Below is a small trained network, with its code and all its weights. Each question gives an input and a class and asks what happens when units are switched off, that is, made to give their printed mean instead of their output.

import numpy as np


def w(rows, s, z=0):
    codes = np.array(rows[::2]) - 128.0
    scale = np.full(codes.shape[1], s)
    scale[-1] = z or s
    return codes * scale


def f(y):
    return np.maximum(y, 0)


def log_softmax(a):
    a = a - a.max(-1, keepdims=True)
    return a - np.log(np.exp(a).sum(-1, keepdims=True))


def net(x, mask):
    res = np.array(x, float).reshape(1, 2) / 4 @ E
    y = f(res @ A[0][:, :-1].T + A[0][:, -1])
    res = res + np.where(mask, y, B[0][:, -1]) @ B[0][:, :-1]
    return log_softmax(res[-1] @ U[:, :-1].T + U[:, -1])


A, B = {}, {}
E = w([
[99,185,201,52,233,131,244,101,149],'x0',
[163,81,146,38,31,34,149,78,18],'x1',
],0.011)
A[0] = w([
[153,96,79,180,128,161,96,147,82,80],'n1',
[66,154,186,98,220,124,254,116,85,104],'n2',
[168,99,150,36,18,105,193,128,80,119],'n3',
[124,63,58,126,75,176,19,144,88,126],'n4',
[28,124,172,125,134,77,147,124,160,102],'n5',
[200,69,89,159,85,164,57,208,84,100],'n6',
[117,80,73,144,83,101,54,210,89,107],'n7',
[136,147,171,160,127,204,199,130,48,249],'n8',
[211,143,129,46,41,50,172,86,29,117],'n9',
[81,237,81,249,125,172,173,162,200,156],'n10',
[178,66,172,53,85,154,127,88,43,71],'n11',
[188,108,167,113,92,198,152,183,126,245],'n12',
[175,154,163,151,132,187,115,188,172,98],'n13',
[162,174,220,59,199,139,221,124,82,85],'n14',
[128,166,139,199,187,204,132,237,208,106],'n15',
],0.0085,0.011)
B[0] = w([
[188,122,201,185,199,109,200,111,108,153],'n1',
[129,113,135,165,174,91,150,165,159,210],'n2',
[96,155,120,152,120,189,117,73,86,224],'n3',
[103,111,153,144,180,77,125,147,132,194],'n4',
[175,185,151,138,172,111,133,149,144,146],'n5',
[116,110,121,156,182,96,169,186,134,183],'n6',
[126,90,150,165,188,92,164,165,133,180],'n7',
[39,68,120,107,91,118,77,173,195,205],'n8',
[95,127,139,190,129,172,108,79,93,249],'n9',
[73,148,146,196,91,155,107,129,107,217],'n10',
[150,170,94,206,141,161,119,130,111,189],'n11',
[23,8,74,38,39,122,68,152,221,199],'n12',
[197,207,124,140,123,148,111,98,88,160],'n13',
[123,138,199,157,200,91,118,180,122,203],'n14',
[91,165,139,177,129,183,105,85,52,214],'n15',
],0.011,0.018)
U = w([
[124,129,156,151,206,57,169,181,120,98],'0',
[113,190,111,150,92,240,96,36,29,63],'1',
[74,63,85,67,7,125,53,145,207,254],'2',
[173,175,104,89,134,118,163,97,104,87],'3',
[189,175,87,86,131,127,149,105,124,96],'4',
[169,176,88,92,105,132,179,139,112,86],'5',
],0.014,0.0076)

Each question gives the input, the list of numbers given to net, and the class t.
The units are the neurons (one row each of A and B). Each row of codes is followed by its name. A weight is (code - 128) times the scale printed after its matrix; where a second scale follows, it is the last column's (A, B and U).
mask holds one flag per neuron, in row order. A switched-off neuron (its flag False) gives its mean, the last column of its row in B, instead of its output. The means were averaged over made-up inputs and are rounded, as every weight is.
A unit's drop is (log p(t) with every unit on - log p(t) with that unit switched off) / (log p(t) with every unit on - log p(t) with every unit switched off).
The circuit of an input: a set's keep is (log p(t) with only the set's units on - log p(t) with every unit switched off) / (log p(t) with every unit on - log p(t) with every unit switched off). Starting from the 12 units with the biggest drops (on a tie, the unit counted first), units are removed one at a time, each time the one whose removal leaves the highest keep (on an exact tie, the one counted first), for as long as the keep stays at least 0.8.
units of the circuit, in order: the units of the circuit, biggest drop first
k most important neurons: the k neurons with the biggest drops, biggest first
drop of u: that unit's drop, to one decimal
input [3,-6], class 1: units of the circuit, in order => (n15)
input [2,-4], class 1: 2 most important neurons => (n15, n10)
input [-6,-6], class 0: 2 most important neurons => (n6, n3)
input [-8,-7], class 0: 3 most important neurons => (n6, n4, n7)
input [-8,7], class 0: 2 most important neurons => (n7, n6)
input [-7,-7], class 0: 3 most important neurons => (n6, n4, n7)
input [6,8], class 1: 2 most important neurons => (n3, n9)
input [-8,8], class 0: 2 most important neurons => (n7, n6)
input [-3,3], class 2: 3 most important neurons => (n15, n14, n2)
input [-7,6], class 0: 3 most important neurons => (n7, n6, n4)
input [5,6], class 1: drop of n4 => 0.6
input [-2,1], class 2: drop of n8 => 0.0
input [6,-7], class 1: drop of n15 => 3.4
input [-4,1], class 0: units of the circuit, in order => (n7)
